Below are the code and all the weights of a small trained network. Each question names an input and a class and asks about switching units off, where a switched-off unit gives its printed mean instead of its output.

import numpy as np


def w(rows, s, z=0):
    codes = np.array(rows[::2]) - 128.0
    scale = np.full(codes.shape[1], s)
    scale[-1] = z or s
    return codes * scale


def f(y):
    return np.maximum(y, 0)


def log_softmax(a):
    a = a - a.max(-1, keepdims=True)
    return a - np.log(np.exp(a).sum(-1, keepdims=True))


def net(x, mask):
    res = np.array(x, float).reshape(1, 6) / 4 @ E
    y = f(res @ A[0][:, :-1].T + A[0][:, -1])
    res = res + np.where(mask, y, B[0][:, -1]) @ B[0][:, :-1]
    return log_softmax(res[-1] @ U[:, :-1].T + U[:, -1])


A, B = {}, {}
E = w([
[103,208,162,130,173,154],'x0',
[114,155,178,81,119,177],'x1',
[100,168,130,149,148,91],'x2',
[163,115,195,149,2,174],'x3',
[223,230,118,142,116,75],'x4',
[72,114,182,194,133,254],'x5',
],0.0083)
A[0] = w([
[156,99,113,165,74,98,160],'N0',
[97,134,179,175,209,196,118],'N1',
[128,142,96,106,119,82,115],'N2',
[107,109,72,110,50,48,68],'N3',
[155,255,132,129,139,93,179],'N4',
[144,88,92,71,149,141,253],'N5',
[37,106,76,86,195,61,219],'N6',
[154,95,157,143,90,179,218],'N7',
[135,141,68,107,171,77,118],'N8',
[65,164,95,154,128,181,131],'N9',
[45,144,172,202,181,167,121],'N10',
[140,95,207,188,15,193,236],'N11',
[206,176,139,132,140,132,211],'N12',
[79,114,46,141,154,112,175],'N13',
],0.0093,0.004)
B[0] = w([
[47,152,188,102,137,83,174],'N0',
[122,133,170,178,216,140,204],'N1',
[110,128,189,159,123,203,174],'N2',
[112,155,210,223,232,164,184],'N3',
[46,135,215,9,95,122,224],'N4',
[172,31,174,111,126,55,198],'N5',
[169,71,168,127,132,113,246],'N6',
[133,177,203,1,87,100,196],'N7',
[132,144,173,98,113,112,204],'N8',
[75,127,179,216,207,113,174],'N9',
[61,109,142,218,214,108,208],'N10',
[72,171,175,67,87,124,254],'N11',
[134,117,162,65,85,67,198],'N12',
[168,38,98,134,103,102,196],'N13',
],0.0074,0.01)
U = w([
[156,164,2,142,122,213,13],'0',
[158,106,125,3,69,90,253],'1',
[42,179,160,139,176,186,116],'2',
[166,60,106,243,237,88,91],'3',
],0.0085,0.0032)

Each question gives the input, the list of numbers given to net, and the class t.
The units are the neurons (one row each of A and B). Each row of codes is followed by its name. A weight is (code - 128) times the scale printed after its matrix; where a second scale follows, it is the last column's (A, B and U).
mask holds one flag per neuron, in row order. A switched-off neuron (its flag False) gives its mean, the last column of its row in B, instead of its output. The means were averaged over made-up inputs and are rounded, as every weight is.
A unit's drop is (log p(t) with every unit on - log p(t) with that unit switched off) / (log p(t) with every unit on - log p(t) with every unit switched off).
The circuit of an input: a set's keep is (log p(t) with only the set's units on - log p(t) with every unit switched off) / (log p(t) with every unit on - log p(t) with every unit switched off). Starting from the 12 units with the biggest drops (on a tie, the unit counted first), units are removed one at a time, each time the one whose removal leaves the highest keep (on an exact tie, the one counted first), for as long as the keep stays at least 0.8.
units of the circuit, in order: the units of the circuit, biggest drop first
top k neurons: the k neurons with the biggest drops, biggest first
drop when u is switched off: that unit's drop, to one decimal
input [4,-7,7,-6,6,-5], class 1: units of the circuit, in order	N4
input [5,1,7,-7,5,-1], class 1: units of the circuit, in order	N4, N3
input [4,-7,-6,1,-8,-5], class 3: units of the circuit, in order	N4, N11
input [8,-1,7,6,4,-1], class 1: units of the circuit, in order	N12, N3
input [3,-3,2,2,-5,0], class 3: units of the circuit, in order	N4, N0
input [-5,-5,-1,-3,-7,-1], class 3: top 2 neurons	N4, N11
input [5,-1,1,-5,-1,-3], class 1: drop when N4 is switched off	0.3
input [0,-8,3,1,-7,-4], class 3: drop when N4 is switched off	0.1
input [5,-6,2,-3,6,2], class 1: drop when N5 is switched off	-0.1
input [7,-6,6,-7,4,-2], class 1: drop when N4 is switched off	0.4
